B:
0: [  97   63  -27 -258   52 -131 -113  -65   -3 -320 -158  -28 -103  174
   23  155  167  110  202  117  106  187 -135  144 -179  180  167   87
  154 -291  -13  -80  175  -92   23  219 -218   38  -93   71  157 -155
  -19  327   73 -209  -32  177]
1: [  75 -215 -558  243  211   58 -306  -53  -20  584  -29   56 -370 -181
  430 -330 -223  -48  137 -260 -248  340  469   79 -263  141 -237  130
  -68  426 -242  328 -435   99  201 -257 -116 -634  699    5  156 -279
 -235  289 -225  235 -441 -189]
2: [ 442 -250 -195 -140  -54   55 -128  771  -44  356  170 -143  130   58
   78 -183 -221 -159  248   61   18  -14 -276   56   54 -358 -127  116
 -496 -520  -12 -303  173 -227  539   31   71  363  196 -151 -201  117
  -14  345   56 -289  153 -268]
3: [ 184 -300   -6  289   93  443 -199  415   69  513  289 -182   -4 -190
   98  -77 -301 -346  -74  139  -61  -40   15 -182  143 -189  139   13
 -319 -142  100  -71 -142 -104  189 -112   59   11   25 -265 -234  154
  121 -258   34 -119  151 -424]
4: [-156 -138  -74  -30    2   31   27  -42 -133 -210  -20  118  -80   91
   65   21 -261  212  412 -241   -6  276 -299 -111  -55  245 -162   59
  198 -254 -106  104  238  330  -42   62 -163   18  199  130 -148 -164
  -16   76   13  -60 -219  299]
5: [ 342 -115  -87 -374   57   29  -52  259 -136 -131  -95 -104   81  197
   -1   95 -290  -26  433  148   51   69 -387  -83 -245   -5 -114   91
 -148 -754   18 -185  280 -212  217  201 -181  237   25   20  -18 -115
  200  153  201 -417   63   55]
6: [-137 -143  -35  109   87  149  -88  167 -114  290  194  -31   87 -154
  -28 -168  -11   60  -68 -184   86   38  277  -90   79  -61  107  -45
   24  183 -190  247   64   95   45  -58   37 -142   68  -15 -107   -7
  -84   -9  -81  151 -114 -157]
7: [  47 -237 -261 -284  175   26   66 -168  -46 -520 -100  240 -205  172
  284  -98   88  442  411 -142  -67  591  -66  157 -320  319  288  175
  519 -207 -211  403  403  281   92   88 -249  -98  373  168  194 -158
 -125  329  191   30 -445  311]
8: [ 244 -116 -242  -49  -79  341 -303  238   87  590 -281 -144  -27 -135
   59   39   50 -601  -32  526 -280  -50 -416 -292  251  -45  -61 -169
 -463 -438  349 -174 -492 -499  217  196 -273  -34 -196 -240  101 -131
  270 -396  187 -282  426 -517]
9: [ -43  -96 -232  -60  126   18 -110  -25 -218  222  -45    4  -15  -34
   52 -111 -300   81  271 -232  -12  124  125 -151 -213  113 -296   13
    3  -42 -216  205   -4   75   34  -25 -133 -262  292  124    5 -268
   -2  107  -85   21 -247   35]
10: [-197  -33  144  154   26   75  -96   75   33   19  202  -34   -7  -89
  -44  -22  253   99 -178  -80  166   75  209   68  174   20  391   -7
  173  223 -101  122  126  132  -42   28   19  -34 -143  -47  -81   90
 -155   92  -73  119  -35  -41]
11: [-182   34  253  126 -128   73 -114  228   18  105  127 -121  108  -60
 -197  115  190 -109 -146   84  173 -127 -170  -74  373  -54  193  -90
  -83  -74   84 -186   61  -10  -34  148    2  197 -385 -103 -207   98
   -9  -55  -42  -86  269  -88]
12: [-228 -123  217  206  -87  186  -32  440 -159  349  339 -116  283 -155
 -238  -55 -189  -58  -60 -184  205 -212  -63 -247  369 -210  -46 -115
 -202  -61  -80  -54  172  130   20   -4  149  210 -174  -78 -435  142
   21 -173 -104    7  149 -148]
13: [-148  -28  212 -174  122   60   75 -180 -165 -500   37   11   58  132
 -125  198 -132  291  265  -95  210  149 -103 -122 -191  256  187   34
  379 -328 -117  137  454  201 -220  168 -156   60 -155  157  -72 -109
  122  -24  118 -133 -148  341]
14: [ 257   59 -202  -68   42 -142 -312   40  117   97 -178 -125 -266   87
  167   77  112 -162  115  197  -26  133  -27  219 -165   92   15  126
 -155 -131   65 -245 -205 -261  175   98 -192 -115   56  -57  197 -171
  -84  426  -52 -215   39  -68]
15: [-199  -13 -236  190   53   95 -281 -138   74  432 -109   23 -189 -247
  134 -155  422 -110 -282   20 -117  170  385   31  161  122  227 -100
   78  503  -66  319 -403  -43   -2   -9 -146 -471   35  -51  219 -151
 -194   -3 -131  283  -85 -285]
16: [ -51   31  138   17    7   41 -163  280 -132  345  149 -212  231 -107
 -236    8  -12 -123 -122    4  227 -249  150 -127  132 -175   13  -94
 -224  -39  -74  -91   45 -171   38   71   52   33 -251  -59 -149   14
   34   -4 -103  -70  169 -210]
17: [ -61   49  -88 -116   72  -47 -144 -119 -143   54 -142  -55  -26    8
  -40   56  -57   12  159  -43   59   60   36  -96 -146  162 -119  -22
   47 -103  -94   60  -23  -51  -55  116 -190 -198   -7   94   84 -257
   40   89  -44  -74  -82   63]
18: [ 292  -76   87 -212   73  126 -120  349  -29   56   85 -212  165   42
 -105   70   24 -125    9  264  164  -95  -41  -22  -49 -179  272   21
 -178 -432   41 -153  197 -328  188  155  -34  201 -241 -115  -18   78
  146   60  144 -280  213 -216]
19: [ 183 -190 -209 -123   40   96  -76   96  -21  -83  -90   33 -155  117
  187   21 -248    3  422   32 -111  281 -355  -29 -156  154  -98  119
   -4 -461   24  -45  101   43  162   87 -202   51  231   11  -22 -141
   58  137  126 -231  -93   94]
20: [   5  215   88 -178 -127 -336 -152   67  -39 -200 -160 -121  -43  209
 -133  247   83    8  236   52  199  -21 -353  131   -1  119 -152   59
  -83 -341   39 -426  114 -103   12  254 -157  201 -222   68  -20 -167
  -50  440  -90 -310  147  248]
21: [ 333 -110    6 -234  162   31  -70   31   88 -483    0  -65 -182  245
  169  175  -64  117  320  195   80  287 -175  195 -344  150  346  235
  182 -497   32 -116  334  -67  109  136 -173  144   29   -8   96  -20
   53  327  198 -341  -75  177]
22: [-301  234  172  -78  -19 -101 -154 -166 -193   93 -143 -136  151  -62
 -320  183  167  -37  -99   12  221 -186   88 -195  104  114  -44 -190
   34   31  -51    4  -50 -133 -246  220 -160 -139 -428   86   32 -231
   74  -86 -114  -36  138   22]
23: [ -69 -516    0  208  174  526  102  340  -30   66  477  106   67 -171
  172 -282 -160  213   20 -230  -17  303  166 -124  107  -93  477   51
  239   24 -197  480  384  396  139 -174  118   39  275 -101 -288  256
  -45 -210  146  201 -265 -161]
24: [ 570 -361 -280  -54  348  524 -254  280  -47  562   73 -241    2 -140
  210 -105 -530 -403  106  313 -167    5  229 -264 -378 -160   44   58
 -373 -407   37  110 -211 -447  295 -100 -104 -255  229 -203   88  -58
  354 -287  205 -265   25 -555]
25: [ -22 -165  188 -119  -33  203   88  112  -50 -423   60   19   47  159
  -58  201 -200  106  350   59   86  165 -576 -172   55  156  142   37
  160 -635   97 -100  436  179  -43  205 -154  363 -161   15 -235   30
  176 -136  226 -295   73  245]
26: [ -30 -196   68   12   13  254   -1  -20  180 -397   32   98 -186   63
  157  105  242   94   84  184  -53  380 -311   55  118  213  567   62
  341 -254  135   94  230  178  -10  151 -174  145 -113  -75   -5   96
   -2  -66  244  -93   -1   88]
27: [ -25   68   34 -208   46 -178  -52  -11 -235 -165  -58  -76   64  154
 -130  138 -282  150  377 -161  198    9 -139  -67 -223  131 -280   57
   30 -345 -145 -114  254   40  -50  138 -137   42   -1  165  -81 -236
   56  250  -60 -215  -92  283]
28: [-348  -58  173  257   54   47  -49  -27   25  -84  283   29  -74 -102
   -5  -46  239  259 -168 -250  201  158  318  121  161   98  418   32
  342  408 -191  236  192  346 -131  -46   60  -94  -55    4 -132   99
 -257  142 -151  246 -190   90]
29: [-355  109  302  -25    1  -27   -8 -163  -86 -325   53  -15   75   27
 -226  187  253  211  -50  -68  264   33    6  -49  122  193  312  -73
  344   20  -68   84  284  169 -268  195  -93   42 -386   95  -70  -35
  -27  -11  -18    9    4  225]
30: [ -90  -42   86   34   59  134 -126  105  -18  114  102  -95   64  -95
  -83    3  175  -23 -140   51  121   -3  156  -51  114  -16  292  -60
   47   41  -50  102   47  -54   -9   78  -38  -53 -191  -55  -24   26
  -10  -40    7   19   59 -150]
31: [-294   64   50  202  -50  -17 -179   56  -33  299   75  -57   13 -158
 -102  -50  254  -21 -216 -118  120  -37  206  -10  275   18   98 -101
   -2  342  -92   67 -125   67  -60   29   -6 -150 -147  -27  -65  -45
 -171   64 -205  172   30 -110]
32: [-119   -5  -25  -29    7 -173  -61   22   30 -257   48   75 -146   83
   83  -37  292  291   93 -166  132  279   57  275    0  137  252  111
  270  108 -167   71  251  212   53   70  -63    9   82   79   30  -27
 -284  477  -85   61 -196  202]
33: [ 245 -414  -11   34   68  467  -16  468   88   69  266  -33   31  -36
  148  -94 -142  -92   95  160  -67  182 -235  -90  113 -145  380   70
  -75 -430   90   46  244   17  276    5    7  260   66 -200 -202  235
  106 -167  254 -161   72 -245]
34: [-246   61  165  119  -95  -21 -125  231  -99  260  140 -112  161 -109
 -226   -7  131  -30 -144 -113  215 -163   51  -79  304  -94   13 -108
 -104  110  -76  -73   49   27  -22   77   50   62 -247  -26 -203   23
  -84   50 -163   34  140  -85]
35: [ -89 -155   28  -68   72  215   10  -25 -128 -129    7   28   39   21
  -26   72 -196   70  235  -28   15  157 -203 -234  -39  167   41  -23
  153 -323  -29  142  206  128  -73  110 -171   12  -33   49  -95 -104
  151 -196  138 -110  -66   95]
36: [   3   30  184  -32  -17   86 -146  222  -22  130   84 -189  150  -47
 -191  109  137 -143 -132  174  184 -157  -28  -78  164 -101  222  -81
 -131 -180   59 -141   64 -205   19  165  -29  128 -374 -100  -83   51
   77  -51   16 -153  256 -175]
37: [-197  144 -231  215 -217 -196 -343   62   71  512 -227  -27 -216 -115
   48  -33  266 -253  -71  -11 -108   27 -144   59  351   93 -303  -86
 -267  249   72 -211 -508  -58   91   89 -158 -191    7  -54   34 -219
 -244  247 -283   48  134 -127]
38: [-166  -42   82   95 -151  -91  -26  177 -127  -83   63   -7  -28  124
  -60  128 -408   64  428 -250   98   50 -525 -117  115  132 -413   56
  -84 -367   -8 -303  203  304  -19   79  -69  254   62   72 -374  -98
  -18  163 -122 -214    2  325]
39: [ -77   62  383 -209  -40   31   28   59  -72 -459   38 -112  167  166
 -284  324   66   88  120  163  291  -62 -364  -96   67   75  293  -27
  155 -523   92 -197  445  -27 -144  306 -116  362 -507   21 -149   35
  177  -51  164 -319  221  208]
40: [ -46 -209   77  251  -65  297 -112  370   92  262  236  -60   13 -130
   22  -36    8 -167  -91   59   -5   30 -162  -95  355 -109  228  -29
 -134  -81   90  -60    4   66  124    0   38  151  -99 -196 -256  174
   -8 -157   25  -29  167 -228]
41: [ 149 -132 -113 -154  159   65  -83  151 -122   47   59  -54   34   28
   57  -82 -131   87  181  -57   84  118  142   -6 -224   -6   62   80
   12 -183 -163  117  192  -62  141   28  -68  -63  151   32   18  -78
    9  195   37  -85 -140  -35]
42: [-359   -8 -198  178  -29   40 -164 -209 -116  334 -178   84 -130 -152
   39  -59  -41  -40   78 -203 -126  137   -4 -220  141  267 -296 -123
   54  224  -77  219 -305  182 -129   22 -210 -372  129   86    5 -320
  -69 -126 -160  172 -134   17]
43: [  32  -80  -24  104 -169  -84 -115  392   22   78   89  -44  -79   92
   45   33 -185  -64  281  -78   36   70 -474   62  198  -31 -223  104
 -240 -309   60 -384   95  126  207   61  -18  297   88  -50 -289   20
 -111  313  -98 -225   95   91]
44: [   5   82   53  -95  127  108 -213 -162  -41   76 -130 -158   -2  -50
  -94  163  107 -149  -92  239   85  -37  150 -124  -96  121  194  -77
   39  -92   39   46 -121 -265 -120  163 -200 -216 -300  -26  172 -166
  152 -137   49 -123  103 -137]
45: [ -67 -111  113   54    9  172  -77  313  -60  217  216 -102  176 -114
 -127  -65   70  -33 -124  -11  148  -71   83  -94  210 -153  231  -69
  -73  -35  -65   50  135  -25   78   44   58   94 -165  -90 -170  113
   -6  -62   -8    5  106 -200]
46: [-209 -126 -102  285  -82  214 -187   19  137  269  -25   60 -203 -167
  141  -49  206 -152 -116   53 -163  209 -120  -64  344  146  169  -72
   29  175  103  100 -278  130    9   20 -138 -149   -3 -122  -34  -33
 -110 -148  -33  109   38 -156]
47: [-525 -105  -13  230 -134   88    2  -20  -35   65   53  199  -42 -143
   -7 -126  266  191  -35 -294  -24  235 -111  -97  439  180  101 -116
  273  286  -99  292   40  448 -102   41  -68  -65   22   50 -170  -42
 -226  -78  -97  297 -131   94]
48: [-117 -337   23  197   23  351   25  220  127  -78  284  122  -83  -94
  173 -145  186  146  -44  -56  -33  340  -64   38  262   23  551   40
  259   45  -26  269  244  316  106  -34   18  109   86 -122 -172  227
 -136  -71  123  143 -103  -76]
49: [-119 -107  -55 -182  148  225  -21 -223  -49 -191 -127   84   -4  -40
   24    9  277  143   -3  107  -23  269   82 -122  -54  230  427  -78
  387  -67  -60  426  126   13 -103  173 -250 -203 -119   57  203 -133
   79 -198  215   66 -119  -13]
50: [-102   73   75   18 -131   24 -180  139   62  144  -72  -80   21  -56
 -112   87  362 -169 -149  196   55  -35 -188  -25  341   -2  197 -116
  -85  -65  132 -143  -93 -151   31  206 -111   91 -349 -103  -12  -15
  -31  -15   -1  -77  268 -146]
51: [-303  -31  206   83  176  -73   45 -369  -19 -693  169  105 -233  147
   66  157  -27  505  220 -321  241  381  146  163 -248  413  356  188
  662  110 -224  219  465  528 -302   15  -94  -85   60  184  -62  -67
 -177  297  -65   62 -417  550]
52: [  54 -302   60 -163  377  335   82   54 -206 -169  326  -20  194  -54
    0 -146 -156  343   60 -165  202  173  521 -111 -355  -28  497   74
  373  -66 -347  558  519  114   -4  -54   25 -134  112   62  -12   63
   95  -75  178   89 -336  -48]
53: [ -39 -163 -110   43  -25  149  -97  185   -8  158   18   31  -35  -48
   73  -77   33  -33   79  -13  -59  158 -155  -69  155   35   66  -16
  -25 -108   -9   72   13   68  118   57  -96   12   68  -47  -72  -29
  -39   -5   35  -12   -7  -99]
54: [-225 -181 -251  291   32  244 -193   -8   90  441    7  104 -187 -272
  203 -244  309  -67 -222  -62 -189  262  250  -27  270  100  246  -83
  102  460  -59  384 -319  131   58  -75  -99 -378  158  -97   76  -54
 -205 -110  -76  328 -130 -289]
55: [-242  -44 -107  153  -92  102 -142  -85    8  155 -154   67 -152  -78
   65   30   44  -95   94  -20 -131  170 -276 -160  234  230 -102  -82
   35  -15   78   43 -204  144  -69   94 -217 -127   -8   -7  -42 -188
  -27 -129  -35   12   12   19]
56: [-317  107  106   48 -122 -194  -70  -56  -28 -203  -26   47  -82   72
  -84  106  198  178   97 -165  153  122 -190   92  179  195   21   11
  179   27  -61  -82  146  240 -108  152 -109   64 -130   89  -91  -97
 -183  267 -134    2  -34  279]
57: [ 106 -120 -108 -183  124   63  -63  131 -140   24   14  -39   60   32
   20  -68  -96   96  188  -43   79  115   65  -43 -183    7   47   41
   30 -224 -148  126  186  -50  122   68 -100  -40  100   45   22 -101
   28  142   64  -89 -115  -22]
58: [ -34 -261  -44  155  -45  345  -89  317  123  233  141   23  -25 -149
  104 -133  227 -118 -136  126 -107  172 -130  -54  368  -67  387  -55
  -17  -26   89  122  -14   46  173   36  -31   81  -44 -190 -109  162
  -55 -169  110   56  110 -295]
59: [  43  -23  -32  -25   93 -161 -112  365 -360  398  232 -196  231  -14
 -161 -108 -574   64  281 -404  276 -218  226 -116 -213 -198 -541   71
 -333 -103 -340 -118  193    3  144  -92  131  -13  224  105 -282 -136
  -20  355 -282 -102 -139   13]
60: [  67 -297 -174  -22  158  275  -19   57  -79    7   54   58  -76   -6
  179  -87 -285   72  293  -86  -96  289  -70 -142 -157  128   38   73
  119 -242  -91  243  140  145   84  -24 -130  -95  278   16  -57  -86
   76  -70  124  -50 -213    9]
61: [-161 -141  -96  146   48  197 -118   20  -33  235   44   22  -50 -145
   61 -100   22  -18  -19  -86  -53  144   88 -126  123   83   90  -55
   67  125  -68  222  -90  115   -4   -9  -82 -198   72  -22  -39  -74
  -47 -112  -39  118  -95 -116]
62: [ 319 -192 -125 -270  242  170  -73   -2   25 -276  -30  -29 -106  120
  180   27    9   98  213  200   -2  308   35   86 -355  109  401  150
  210 -376  -38  157  242 -133  134  108 -186  -41   91   -8  200  -54
   91  149  253 -194 -139   -7]
63: [  66 -187  193 -135  126  281   28  163  -50 -216  187  -63  143   24
  -76   67    0   86   40  112  161   78  -44 -101  -25  -21  460   23
  175 -350  -35  127  398   -1    9  122  -42  177 -209  -48 -100  124
  145 -135  221 -146   40  -36]
64: [-321  -64  235 -105  152  118   99 -195 -124 -442  148   78  111    2
 -137   41  256  410  -36 -164  247  194  233  -43  -26  190  548  -31
  573   72 -228  431  480  273 -236  124  -65  -47 -205  126   -2   11
  -39  -52   95  143 -220  205]
65: [-168 -293  159  272  203   -3  126   66   13 -580  576  136 -225  127
  231  -96 -256  640  297 -579  257  470  250  331 -222  167  397  354
  561  193 -386  233  702  776  -21 -229  171   88  456  106 -331  203
 -362  563 -129  152 -593  498]
66: [-357 -303  264 -105  205  293  309  -92 -196 -676  360  215  177   38
  -66  -61   13  660  160 -374  251  370  139 -106  -74  191  622   41
  778  -73 -335  637  860  600 -217   39    8  102    7  175 -200  135
  -20 -126  212  203 -424  368]
67: [ 202  -18 -152 -178    6   50 -206   94   32  106 -202  -88  -68   35
   57   70  127 -189   91  286  -58   85 -186  -16  -24   47   76   -7
 -131 -328  115 -108 -110 -291  152  190 -225   -8 -100  -64  152 -136
   88   68  112 -232  157 -160]

[ -90   94  507  174   54 -180   66 -293  350  -13  508  155   78   87
  411 -499   53 -372   37 -229 -136  -98 -241 -127   57  -20  -63 -141
 -366 -271  -64   76 -430  104 -234 -285] -> 10
[  36 -250 -552  -50 -197    2 -124  256  -27 -457 -295  179 -340   19
 -218   55 -144  134  212  248  -33   30   19 -108  175  118   37  193
  237  297 -141  188  242 -193  150    9] -> 20
[ 242 -192 -395   84  -68   89 -214  236  -94  -53 -356  126   39   42
 -333  312 -150  102  -46  109  -81    2  157  106  110   15   55  155
   75  202  -26   13  418 -111  193   20] -> 57
[ 115   64 -395 -250   11   78   53   70 -332 -156 -373  -79  178   25
 -281  296 -188   78  -24   10 -211  -40  127  178  145  -34  228    8
   42  117  211 -222 -103  -67  119  181] -> 4
[ -69   86  351   47  243 -185   66 -384  112  -80  215   12  369  151
  172 -255 -200 -321   21 -398  -79  -61 -165  150  175  144   67  -22
 -179 -228  332 -157 -375   78   -8   13] -> 54
[ -35  189 -412 -368   24   76  304  119 -384 -251 -144 -119  -33 -119
 -317  167  -64   -6  160   -7 -334  -15   52  -61  113 -180  251  -58
   80    0  145 -185 -498   55  -43  153] -> 38
[ 223   34   57   15  -42   65 -137  -32    0  283 -159  -27  237   22
  106  197  -19 -149 -295   28 -150 -140   39  108  -85  -17    0    0
 -304  -22  -68 -142   53  -52   22   24] -> 66
[ 162 -280 -539   58   38  180  184  500 -380    2 -230  223 -209 -138
 -768  250 -207 -120  193   77  -14  365  245 -199   28   11  133  283
  372  245   42  102  229  203   39   50] -> 2
[ 194 -162  -17  297  133   45  148  121 -105   76   70  359  142   74
 -466 -123 -223 -170  120 -258  -60  314  183    7  122  -58  159   46
   47   65  225   94  107  275 -107 -227] -> 65
[ -92   86  219  -46  -92 -142 -122 -170  275 -112  187  -27   15   85
  478 -204   84 -187  -74   72 -130 -278 -220  -46   64   22  -90  -95
 -345 -145 -239   -9 -283 -152  -62  -96] -> 29
[ -12   33  129  -48 -118 -116 -301 -132  239  -80  -16  -69  157  165
  450  -15   29  -78 -201  150  -84 -325 -146  126  109   60  -80  -65
 -350  -68 -234  -81  -33 -266   67  -33] -> 44
[  71  103 -431 -241   84  -14  -98 -112 -172 -369 -368 -174  211   37
 -236  347 -197  163   68 -143 -277 -231  -21  244  256   12  177   83
  102   -5  325 -242  -92 -200  305  281] -> 42
[  13 -105 -530 -255  166   -2   -2   62 -321 -269 -424 -167   47  -85
 -421  415 -306  -69  122  -71  -38  -19   -3   90  140  266  112  357
  360   92  316 -202   20  -86  374  481] -> 47
[-183   74   98 -267  211 -146  154 -206 -174 -142   -4 -187  264   70
  104  -43 -243 -339  -10 -154    4  -53 -126  128  139  252  100   65
  -29 -116  272 -284 -474   24   72  280] -> 46
[-111 -119 -159 -154  -21  -95  -46   10   14 -234  -94  -49 -153  -23
   97    0 -118 -213   72  114   34  -82 -150  -97   56  271  -56  208
   77   49  -83   -3 -105 -125  127  190] -> 50
[ 236   21 -585 -314 -115  144 -131   91 -276  -94 -638 -174   37 -103
 -210  550 -137  146 -142  153 -225 -189   81  137  -17   52  112  174
   63  185   74 -216  129 -237  283  352] -> 35
[ 166  -80  -81  -62 -116  -38 -344 -144   93  -36 -379  -44  195  137
  256  178 -158   -5 -267   95  -27 -233  -47  244   45  229  -38  108
 -194  113  -24 -116  231 -294  232  148] -> 49
[ -96 -169 -366  -89  109   -8  -89  328 -147 -148  -75 -106  -90  -63
 -326  337  -80 -167  116  163   15  -48   -6  -92  145  100  -37  275
  229    0 -127  -50   86  -50  230  228] -> 34
[ 275  -43  197  279  -13   59 -301   80  143  400    5   97  365  147
   56  179   38 -133 -350   39 -105 -129  111  169    7 -133  -50  -75
 -406  -67 -194  -60  301  -28   -4 -198] -> 52
[ -51 -226   13   45  -80 -104 -188  129   26 -143  -85  144  123  283
  127 -115 -191 -111  -96  234  168   27   41  147  219  191    8    9
 -102  182 -168   19  168 -135   33  -97] -> 0
[ 292   20 -397 -139  -21  128  -37   20 -262   -6 -488  -18  196  -23
 -298  377 -198   90 -110  -55 -234  -41  147  199   30  -12  187   89
   10  142  242 -186  105  -71  168  179] -> 60
[ -78  199  171 -190  108  -49  322 -199  -64   37  213  -78    7 -137
  143 -174   -5 -411   39 -200 -216  -35 -170 -184  -86   17   59  -16
 -166 -211  104 -138 -655  169 -166   82] -> 40
[ -11 -155 -342   -9   31   34 -175  359  -83  -44  -90  -82  -87  -60
 -277  383    6 -117   26  216  -28  -95   18  -93  102   12  -71  225
  115    1 -243  -23  191  -82  201  140] -> 16
[ -82 -181  291  260   74 -168   17  -30  166 -137  310  317  129  265
   71 -448 -178 -268  100 -110  101  158  -32   19  245  113   27  -48
 -122   -1    9  134  -58  104 -145 -310] -> 32
[-158   17  196   70  139 -167   -8  -94  170 -160  331   17   95   93
  126 -192  -22 -271  112 -141  -71 -117 -176  -44  199   31  -32  -10
 -127 -221  -24  -11 -281   21  -21  -82] -> 31
[-252  100  189  -23  149 -235  210 -287  141 -471  382  111   55  136
  129 -500 -130 -199  336 -321 -156  -30 -227  -44  322   25  116 -114
  -53 -193  235   18 -597   72 -125 -149] -> 37
[  73   24  301  110  -79  -97 -231 -176  306   90  114   48  169  143
  430 -136   45 -181 -205   18  -99 -238 -134   65   31   23 -100  -78
 -416 -114 -202  -12  -28 -132  -38 -157] -> 64
[  64  191  519  173  -93 -154    8 -442  402  -91  360  261  217  228
  533 -604   32 -115  -45 -257 -277 -160 -163   72  127 -152   47 -361
 -561 -172   16   72 -403    1 -308 -463] -> 51
[ -62 -144 -159  -69  123   15  -57  288 -172   82  -51 -113   52  -32
 -212  302  -79 -294  -55  162   69   -6   23  -47   56  122  -43  217
   76  -18 -137 -115   45   17  140  202] -> 45
[-147   93  641  208  177 -299  -62 -476  404 -138  491  118  384  294
  487 -542  -93 -319    9 -368  -65 -163 -259  154  261   77  -11 -187
 -402 -310  147  -42 -400   25 -123 -256] -> 15
[  63  -76 -131   78  143    8  -93  136  -67   28  -25   -2  168   28
 -270  237  -92 -142   -6  -56  -77  -41   40   57  139  -10   27  123
   17  -66   35  -86   93   28  136   61] -> 6
